Below is a small trained network, with its code and all its weights. Each question gives an input and a target symbol and asks what happens when units are switched off, that is, made to give their printed mean instead of their output.

import numpy as np


def w(rows, s, z=0):
    codes = np.array(rows[::2]) - 128.0
    scale = np.full(codes.shape[1], s)
    scale[-1] = z or s
    return codes * scale


def norm(h):
    return h / np.sqrt((h * h).mean(-1, keepdims=True) + 1e-5)


def f(y):
    return np.maximum(y, 0)


def softmax(a):
    e = np.exp(a - a.max(-1, keepdims=True))
    return e / e.sum(-1, keepdims=True)


def log_softmax(a):
    a = a - a.max(-1, keepdims=True)
    return a - np.log(np.exp(a).sum(-1, keepdims=True))


def net(x, mask):
    ids = ['ΓΦΨαβδεθξπ'.index(c) for c in x.split()]
    T = len(ids)
    res = E[ids] + P[:T]
    u = 0
    for l in range(2):
        r = norm(res)
        for j in range(2):
            rows = slice(4 * j, 4 * j + 4)
            q, k, v = (r @ M[l][rows].T for M in (Q, K, V))
            z = softmax(np.where(np.tri(T) > 0, q @ k.T / 4**0.5, -1e9)) @ v
            o = O[l][rows]
            res = res + np.where(mask[u + j], z, o[:, -1]) @ o[:, :-1]
        u += 2
        y = f(norm(res) @ A[l][:, :-1].T + A[l][:, -1])
        res = res + np.where(mask[u : u + 8], y, B[l][:, -1]) @ B[l][:, :-1]
        u += 8
    return log_softmax(norm(res)[-1] @ U[:, :-1].T + U[:, -1])


Q, K, V, O, A, B = {}, {}, {}, {}, {}, {}
E = w([
[160,99,177],'Γ',
[123,113,172],'Φ',
[138,96,85],'Ψ',
[22,159,149],'α',
[180,143,133],'β',
[71,112,131],'δ',
[179,223,176],'ε',
[82,50,2],'θ',
[96,190,84],'ξ',
[35,205,132],'π',
],0.008)
P = w([
[195,201,6],'0',
[149,88,90],'1',
[146,50,117],'2',
[159,48,126],'3',
[158,40,117],'4',
[152,51,126],'5',
[158,64,102],'6',
[131,75,93],'7',
[105,87,68],'8',
[101,96,79],'9',
[95,117,88],'10',
],0.0012)
Q[0] = w([
[2,142,75],'L0H1',
[172,228,66],'L0H1',
[203,122,155],'L0H1',
[189,147,188],'L0H1',
[211,246,144],'L0H2',
[139,20,131],'L0H2',
[167,197,115],'L0H2',
[147,224,154],'L0H2',
],0.0056)
K[0] = w([
[41,237,74],'L0H1',
[191,140,84],'L0H1',
[232,21,185],'L0H1',
[144,78,155],'L0H1',
[2,30,54],'L0H2',
[194,184,149],'L0H2',
[131,44,142],'L0H2',
[16,16,121],'L0H2',
],0.005)
V[0] = w([
[221,124,177],'L0H1',
[108,103,119],'L0H1',
[105,212,107],'L0H1',
[96,254,101],'L0H1',
[81,51,123],'L0H2',
[189,88,72],'L0H2',
[76,72,142],'L0H2',
[164,121,177],'L0H2',
],0.0043)
O[0] = w([
[54,221,89,141],'L0H1',
[106,144,179,139],'L0H1',
[240,7,154,72],'L0H1',
[113,31,157,51],'L0H1',
[145,93,54,91],'L0H2',
[133,85,45,2],'L0H2',
[80,212,35,134],'L0H2',
[223,64,33,192],'L0H2',
],0.002,0.00025)
A[0] = w([
[111,45,143,205],'L0N1',
[87,68,114,155],'L0N2',
[77,65,88,120],'L0N3',
[111,21,148,254],'L0N4',
[54,189,131,155],'L0N5',
[72,254,144,131],'L0N6',
[95,172,220,162],'L0N7',
[198,126,53,161],'L0N8',
],0.0055,0.0035)
B[0] = w([
[150,183,142,215],'L0N1',
[184,160,83,180],'L0N2',
[183,206,113,174],'L0N3',
[167,175,130,254],'L0N4',
[132,89,194,197],'L0N5',
[147,61,128,213],'L0N6',
[198,155,90,229],'L0N7',
[93,144,254,191],'L0N8',
],0.0056,0.0041)
Q[1] = w([
[45,88,73],'L1H1',
[44,103,10],'L1H1',
[106,96,212],'L1H1',
[209,94,178],'L1H1',
[166,208,57],'L1H2',
[124,119,2],'L1H2',
[166,219,151],'L1H2',
[47,18,189],'L1H2',
],0.0063)
K[1] = w([
[109,74,168],'L1H1',
[9,98,210],'L1H1',
[204,189,148],'L1H1',
[227,138,2],'L1H1',
[44,160,149],'L1H2',
[112,119,166],'L1H2',
[93,103,81],'L1H2',
[220,103,121],'L1H2',
],0.0075)
V[1] = w([
[157,73,212],'L1H1',
[165,111,21],'L1H1',
[139,195,67],'L1H1',
[176,66,40],'L1H1',
[54,163,96],'L1H2',
[254,204,85],'L1H2',
[110,47,152],'L1H2',
[223,181,166],'L1H2',
],0.0047)
O[1] = w([
[123,126,169,147],'L1H1',
[90,38,27,116],'L1H1',
[126,115,110,169],'L1H1',
[111,130,3,100],'L1H1',
[190,144,166,70],'L1H2',
[24,205,131,236],'L1H2',
[134,27,126,87],'L1H2',
[84,185,74,253],'L1H2',
],0.004,0.0044)
A[1] = w([
[89,207,136,248],'L1N1',
[145,137,244,137],'L1N2',
[105,177,154,205],'L1N3',
[9,115,99,51],'L1N4',
[6,123,202,84],'L1N5',
[80,191,94,100],'L1N6',
[148,129,243,230],'L1N7',
[1,156,165,199],'L1N8',
],0.005,0.0017)
B[1] = w([
[101,97,139,254],'L1N1',
[121,102,99,175],'L1N2',
[99,112,120,210],'L1N3',
[147,114,182,148],'L1N4',
[122,2,139,168],'L1N5',
[102,106,120,188],'L1N6',
[140,106,105,189],'L1N7',
[194,35,159,200],'L1N8',
],0.0089,0.0054)
U = w([
[133,48,203,208],'Γ',
[113,55,100,254],'Φ',
[69,111,142,189],'Ψ',
[117,146,139,15],'α',
[110,148,151,56],'β',
[89,159,125,100],'δ',
[105,190,223,125],'ε',
[86,120,8,108],'θ',
[213,125,116,122],'ξ',
[203,132,122,119],'π',
],0.014,0.0033)

Each question gives the input, a string of symbols that net reads in full, and the target symbol t.
The units are the heads (4 rows each of Q, K, V and O) and the neurons (one row each of A and B). Each row of codes is followed by its name. A weight is (code - 128) times the scale printed after its matrix; where a second scale follows, it is the last column's (O, A, B and U).
mask holds one flag per unit, layer by layer, with each layer's heads first. A switched-off unit (its flag False) gives its mean, the last column of its rows in O or B, instead of its output. The means were averaged over made-up inputs and are rounded, as every weight is.
A unit's drop is (log p(t) with every unit on - log p(t) with that unit switched off) / (log p(t) with every unit on - log p(t) with every unit switched off).
The circuit of an input: a set's keep is (log p(t) with only the set's units on - log p(t) with every unit switched off) / (log p(t) with every unit on - log p(t) with every unit switched off). Starting from the 12 units with the biggest drops (on a tie, the unit counted first), units are removed one at a time, each time the one whose removal leaves the highest keep (on an exact tie, the one counted first), for as long as the keep stays at least 0.8.
units of the circuit, in order: the units of the circuit, biggest drop first
unit that matters most: the unit with the biggest drop
k most important neurons: the k neurons with the biggest drops, biggest first
drop when u is switched off: that unit's drop, to one decimal
input Φ β β α Ψ ξ ξ π β Ψ, target π: unit that matters most : L1H2
input ξ θ θ ε, target θ: units of the circuit, in order : [L1H1, L1N8, L0N3]
input Γ β ξ Ψ, target ξ: 2 most important neurons : [L0N4, L0N2]
input Ψ π Γ ε Γ β π Γ ξ θ, target ξ: 2 most important neurons : [L0N4, L0N1]
input Φ α ε Γ, target ε: units of the circuit, in order : [L0H1, L1N5, L1N8]
input β ε β π Φ ε Φ, target ε: 2 most important neurons : [L1N8, L0N6]
input ξ Γ Φ Ψ α α Φ π β Γ, target π: 3 most important neurons : [L0N4, L0N8, L0N1]
input θ θ ξ α ξ Γ ξ θ, target ξ: 2 most important neurons : [L0N4, L0N7]
input β π Φ Φ ε Ψ, target ε: 3 most important neurons : [L0N8, L0N7, L1N8]
input Φ δ δ θ δ Φ Φ π Φ, target π: 2 most important neurons : [L0N7, L0N4]
input Φ Γ ε β δ Γ ξ δ δ, target ξ: 3 most important neurons : [L0N4, L0N7, L0N1]
input θ α Ψ, target θ: 3 most important neurons : [L0N7, L1N8, L0N5]
input Γ θ δ, target θ: 2 most important neurons : [L0N8, L0N2]
input ξ ε Γ ξ Γ, target ξ: unit that matters most : L0N4
input Φ θ π δ Γ ξ θ Φ, target ξ: 3 most important neurons : [L0N7, L0N4, L0N1]
input Ψ α Ψ Ψ π Γ θ Φ Ψ, target θ: 2 most important neurons : [L0N5, L1N8]
input Φ Γ α θ ξ ε π θ, target π: 2 most important neurons : [L0N4, L0N1]
input δ ξ ξ Γ, target ξ: drop when L0N4 is switched off : 2.0
input Φ θ θ ξ π Φ ε ξ ε π Ψ, target π: drop when L1H2 is switched off : 0.8
input ε Γ δ θ ξ δ, target ξ: drop when L1N4 is switched off : 0.0
